Below is a small trained network, with its code and all its weights. Each question gives an input and a target symbol and asks what happens when units are switched off, that is, made to give their printed mean instead of their output.

import numpy as np


def w(rows, s, z=0):
    codes = np.array(rows[::2]) - 128.0
    scale = np.full(codes.shape[1], s)
    scale[-1] = z or s
    return codes * scale


def norm(h):
    return h / np.sqrt((h * h).mean(-1, keepdims=True) + 1e-5)


def f(y):
    return y / 2 * (1 + np.tanh(0.7978845608 * (y + 0.044715 * y**3)))


def softmax(a):
    e = np.exp(a - a.max(-1, keepdims=True))
    return e / e.sum(-1, keepdims=True)


def log_softmax(a):
    a = a - a.max(-1, keepdims=True)
    return a - np.log(np.exp(a).sum(-1, keepdims=True))


def net(x, mask):
    ids = ['ΣΨΩβημ'.index(c) for c in x.split()]
    T = len(ids)
    res = E[ids] + P[:T]
    u = 0
    for l in range(2):
        q, k, v = (norm(res) @ M[l].T for M in (Q, K, V))
        z = softmax(np.where(np.tri(T) > 0, q @ k.T / 3**0.5, -1e9)) @ v
        res = res + np.where(mask[u], z, O[l][:, -1]) @ O[l][:, :-1]
        u += 1
        y = f(norm(res) @ A[l][:, :-1].T + A[l][:, -1])
        res = res + np.where(mask[u : u + 4], y, B[l][:, -1]) @ B[l][:, :-1]
        u += 4
    return log_softmax(norm(res)[-1] @ U[:, :-1].T + U[:, -1])


Q, K, V, O, A, B = {}, {}, {}, {}, {}, {}
E = w([
[167,66,203,125,125,107,139],'Σ',
[79,107,122,2,144,117,122],'Ψ',
[185,149,129,100,101,102,112],'Ω',
[109,108,164,123,105,118,158],'β',
[133,191,160,144,90,170,229],'η',
[125,75,95,225,53,147,95],'μ',
],0.018)
P = w([
[186,99,29,43,133,149,234],'0',
[191,186,119,155,198,121,130],'1',
[129,132,177,94,104,64,215],'2',
[82,130,23,83,111,229,79],'3',
[92,202,239,224,184,41,89],'4',
[67,152,182,107,107,59,195],'5',
[198,146,57,123,66,254,58],'6',
[150,244,238,140,152,110,28],'7',
[66,131,220,124,108,105,222],'8',
],0.0085)
Q[0] = w([
[248,137,177,200,77,119,243],'L0H0',
[201,180,83,148,87,124,130],'L0H0',
[135,3,223,103,32,58,173],'L0H0',
],0.0065)
K[0] = w([
[47,161,255,148,34,96,19],'L0H0',
[71,147,74,70,95,123,148],'L0H0',
[57,184,151,115,99,135,107],'L0H0',
],0.0068)
V[0] = w([
[86,213,172,84,32,135,116],'L0H0',
[117,120,254,101,57,116,44],'L0H0',
[85,123,203,134,99,83,48],'L0H0',
],0.0057)
O[0] = w([
[51,184,72,70,101,12,54,252],'L0H0',
[86,132,55,37,148,15,2,223],'L0H0',
[38,107,153,86,163,166,198,116],'L0H0',
],0.0079,0.0023)
A[0] = w([
[199,186,112,121,215,152,156,167],'L0N0',
[106,199,123,32,203,169,165,120],'L0N1',
[66,157,253,117,96,174,67,169],'L0N2',
[85,84,116,177,100,135,238,2],'L0N3',
],0.007,0.0043)
B[0] = w([
[58,103,188,159,115,108,58,163],'L0N0',
[140,156,138,201,126,98,112,215],'L0N1',
[81,212,73,170,159,146,50,253],'L0N2',
[71,137,162,79,70,208,5,126],'L0N3',
],0.013,0.0037)
Q[1] = w([
[141,205,90,94,144,109,60],'L1H0',
[153,122,9,142,104,194,113],'L1H0',
[120,108,122,131,157,171,114],'L1H0',
],0.014)
K[1] = w([
[42,221,118,172,89,39,69],'L1H0',
[130,126,66,254,62,100,165],'L1H0',
[70,154,134,203,129,140,141],'L1H0',
],0.0086)
V[1] = w([
[99,36,65,172,33,89,105],'L1H0',
[1,193,199,72,74,182,195],'L1H0',
[19,1,115,147,225,174,112],'L1H0',
],0.0069)
O[1] = w([
[115,254,82,30,65,45,159,150],'L1H0',
[102,57,42,148,167,198,171,186],'L1H0',
[104,150,164,155,28,33,161,3],'L1H0',
],0.0088,0.0043)
A[1] = w([
[199,115,120,255,146,158,114,212],'L1N0',
[92,68,99,92,66,148,82,3],'L1N1',
[192,125,166,155,207,59,71,201],'L1N2',
[135,154,166,206,122,158,35,56],'L1N3',
],0.011,0.0043)
B[1] = w([
[114,105,128,191,173,27,146,189],'L1N0',
[8,60,254,49,118,150,110,147],'L1N1',
[13,117,149,178,120,118,104,254],'L1N2',
[79,39,171,122,185,66,161,210],'L1N3',
],0.0095,0.0063)
U = w([
[105,87,180,193,162,30,172,132],'Σ',
[113,76,39,233,199,137,96,189],'Ψ',
[140,180,133,123,196,112,1,86],'Ω',
[115,126,99,32,165,68,205,87],'β',
[161,229,79,107,69,137,135,253],'η',
[64,81,129,51,84,225,102,12],'μ',
],0.0099,0.0038)

Each question gives the input, a string of symbols that net reads in full, and the target symbol t.
The units are the heads (3 rows each of Q, K, V and O) and the neurons (one row each of A and B). Each row of codes is followed by its name. A weight is (code - 128) times the scale printed after its matrix; where a second scale follows, it is the last column's (O, A, B and U).
mask holds one flag per unit, layer by layer, with each layer's heads first. A switched-off unit (its flag False) gives its mean, the last column of its rows in O or B, instead of its output. The means were averaged over made-up inputs and are rounded, as every weight is.
A unit's drop is (log p(t) with every unit on - log p(t) with that unit switched off) / (log p(t) with every unit on - log p(t) with every unit switched off).
unit that matters most: the unit with the biggest drop
k most important neurons: the k neurons with the biggest drops, biggest first
k most important neurons of layer l: the k neurons of layer l with the biggest drops, biggest first
input Ω μ Σ β β β μ Ψ, target Σ: most important neuron	[L1N3]
input Ω Ψ η, target η: 3 most important neurons	[L0N0, L0N2, L1N2]
input Σ Ψ η β η β β β Σ, target β: 2 most important neurons of layer 0	[L0N1, L0N0]
input Σ β Σ β, target μ: 2 most important neurons	[L0N0, L1N1]
input Ψ Ψ β β Ω β Σ, target μ: 2 most important neurons of layer 1	[L1N1, L1N0]
input β μ μ Ω Ψ β Ω, target μ: 2 most important neurons	[L1N1, L0N2]
input μ Ψ η μ Ω β η, target Ψ: 2 most important neurons	[L0N1, L1N0]
input Ω μ μ Ψ η Ω η, target Ψ: 2 most important neurons of layer 0	[L0N1, L0N3]
input Ω Ω Ψ Ψ, target Ω: 3 most important neurons of layer 0	[L0N0, L0N1, L0N3]
input η μ η Σ, target η: 3 most important neurons	[L0N0, L0N3, L0N1]
input Ψ Ω Ψ Ω β Ω η Ω Ψ, target Ω: 4 most important neurons	[L0N1, L1N3, L0N2, L1N0]
input β Ψ β η Σ Σ η Ω, target Σ: 2 most important neurons	[L1N3, L1N2]
input Ω β Ω μ η Ω Σ Σ, target Ψ: 2 most important neurons of layer 1	[L1N2, L1N1]
input β η β μ β Ω β, target μ: unit that matters most	L0H0
input η Ω Ω η β Ω Σ, target μ: 2 most important neurons	[L1N1, L0N1]
input β Σ Ψ Ψ η η Ω β, target Ψ: 3 most important neurons of layer 0	[L0N2, L0N0, L0N3]
input β β Ψ, target Ψ: 3 most important neurons	[L0N1, L1N1, L1N3]
input η Σ Ψ Ψ μ, target Σ: 2 most important neurons	[L1N3, L1N0]
input η Σ Ω, target Ω: 2 most important neurons	[L1N2, L1N3]
input β β η, target η: most important neuron of layer 1	[L1N3]
input η Ω μ Ψ η Σ Ψ Σ, target Ψ: 3 most important neurons of layer 0	[L0N2, L0N0, L0N1]
input Ψ Ω η β β Ω Ω β Ω, target β: 2 most important neurons of layer 0	[L0N2, L0N0]
input Ω β Ω β η β β β μ, target μ: 2 most important neurons of layer 1	[L1N1, L1N0]
